q_243: [-11  17 -32   2 -26 -35   1 -38  -5   5  17  13  34  55  12 -51]
q_334: [-20  26  21 -17  35 -13 -17   4  -2  -3 -20 -11   0 -11 -11  10]
q_744: [ 45 -37  12  15  41  49  25  26  -3  17  29  16  10 -41   0 -23]
q_590: [  3  -6 -35 -38 -23   8  26 -13   0   8  17  15 -16  55  30  10]
q_685: [ 45 -37  12  15  41  49  25  26  -3 -26  29  16  10 -41   0 -23]
q_454: [ 30  30 -22  -7 -28  24  25   7   1  13  20  18 -47  -9  16  48]
q_292: [ 22 -27  -3 -48  33  28  28  10  -2  20  29  17  12  30  15 -15]
q_660: [ 30   7 -22  -7 -28  24  25   7   1   7  20  18 -47  -9  16   7]
dup q_243:  : [17]
dup q_454:  : [30]
dup q_660:  : [7]

q_941: [-22 -33   6   0 -13  -4  17   5  29  26  19  -8 -33 -17  38  29  37  -1
 -15  32  27   4 -28  -5  -2  44  13   7  -2  40  -2  -9  -6   8 -27 -40
  -7 -10   0 -16  -4 -42   1]
q_101: [ 40  26 -17  29   5  -5  -4   7   0  -4  -6  -9 -33 -10  32  38   0 -13
  -2 -42  44  17 -22 -33 -27   4   6  -7  29  19  -2  -1   8  -2  -5   2
  15  46 -13 -31   2  48 -43]
q_365: [ 40  26 -17  29   7  -5  -4   7   0  -4  -6  -9 -33 -10  32  38   0 -13
  -2 -42  44  -7 -22 -33 -27   4   6  -7  29  19  -2  -1   8  -2  -8 -16
   0 -40  13  37 -15 -28  27]
perm: [  6  -7  29  19  -2  -1   8  -2  -8 -16   0 -40  13  37 -15 -28  27  40
  26 -17  29   7  -5  -4   7   0  -4  -6  -9 -33 -10  32  38   0 -13  -2
 -42  44  -7 -22 -33 -27   4] : q_365
q: [-22 -33   6   0 -13  -4  17   5  29  26  19  -8 -33 -17  38  29  37  -1
 -15  32  27   4 -28  -5  -2  44  13   7  -2  40  -2  -9  -6   8 -27 -40
  -7 -10   0 -16  -4 -42   1] : q_941
q: [ 40  26 -17  29   5  -5  -4   7   0  -4  -6  -9 -33 -10  32  38   0 -13
  -2 -42  44  17 -22 -33 -27   4   6  -7  29  19  -2  -1   8  -2  -5   2
  15  46 -13 -31   2  48 -43] : q_101

q_453: [ 32  18  27 -34 -16  28  35 -28  27  16  37  24 -10  19   3 -19 -34  22
 -29  19 -36 -25  18  18  34  -9  41   5 -11  11   8  26  37 -14  22  18
  48]
q_214: [-14 -13   5  -1  -8   1   1   6  19  42  10 -31 -17   2   1  17  21 -49
  -9  26  42  44  -9 -14   7 -27 -18   3   0  -8   1   4  -3   5 -44  17
  40]
q_385: [ 20  -8   2  -4   1   2   2  -2   4  -3  -3  12  25  -1   1   7 -34  16
   7   1  -3   2  -1   1  -1  13  10   1  -3   2  -2  -2   1  14  19   1
  -2]
q_299: [ 15  13   8   4  -5   7  17  13  15 -16   0  -9   4   2  22  16  10 -13
   6 -10 -25 -23   3   5   8  -6   2  17   9  16   9   9  10  19 -13   0
 -20]
q_760: [-22  11   4   9   3   9  15  14  -4  43  24   4 -24   6  -8 -19  -2   5
 -17  24  43  46  13  14  13   5 -11   8  -2  -4  13  21   9 -28   1  15
  50]
q_148: [  9 -19 -21 -14   0 -13 -22 -13   0   6  -8   6  23 -15 -24   2 -23  13
  11  -7   1  18 -19 -13 -12   4  14 -17 -14 -21 -14 -12 -15   5  14  -6
  14]
q_137: [-36  32  18  27   3  16  19  18 -28 -10  11  48 -29  22  35 -34   5  37
 -11   8 -14 -25  28  34  18  37  -9  22  18  24  26  19  27 -34  41 -19
 -17]
q_983: [  0  21  22 -16  -3  10  22  13   3  17   7  11  -6   9   7   3 -12   1
  -3   8  12  20  13  13  18  17  -8  20  22  13  18  23  13   0  -5   8
  11]
q: [-14 -13   5  -1  -8   1   1   6  19  42  10 -31 -17   2   1  17  21 -49
  -9  26  42  44  -9 -14   7 -27 -18   3   0  -8   1   4  -3   5 -44  17
  40] : q_214
q: [ 32  18  27 -34 -16  28  35 -28  27  16  37  24 -10  19   3 -19 -34  22
 -29  19 -36 -25  18  18  34  -9  41   5 -11  11   8  26  37 -14  22  18
  48] : q_453
perm: [ 16  19  18 -28 -10  11  48 -29  22  35 -34   5  37 -11   8 -14 -25  28
  34  18  37  -9  22  18  24  26  19  27 -34  41 -19 -17 -36  32  18  27
   3] : q_137

q_466: [ 42 -11 -11 -31]
q_980: [-19  21  -6  21]
q_491: [-31  -6 -31 -31]
perm: [-19  -6  21  21] : q_980
dup q_980:  : [21]
dup q_466:  : [-11]
perm: [-31 -31 -31  -6] : q_491
dup q_491:  : [-31]
q: [-31  -6 -31 -31] : q_491
q: [-19  21  -6  21] : q_980

q_526: [-29 -38  12 -38 -21  42]
q_483: [ 55   6  16 -12  27  17]
q_598: [ 17 -12  55   7  27  16]
q_257: [34 -4 40 -8 24  6]
perm: [ 12 -38 -21  42 -29 -38] : q_526
perm: [ 17 -12  27   7  55  16] : q_598

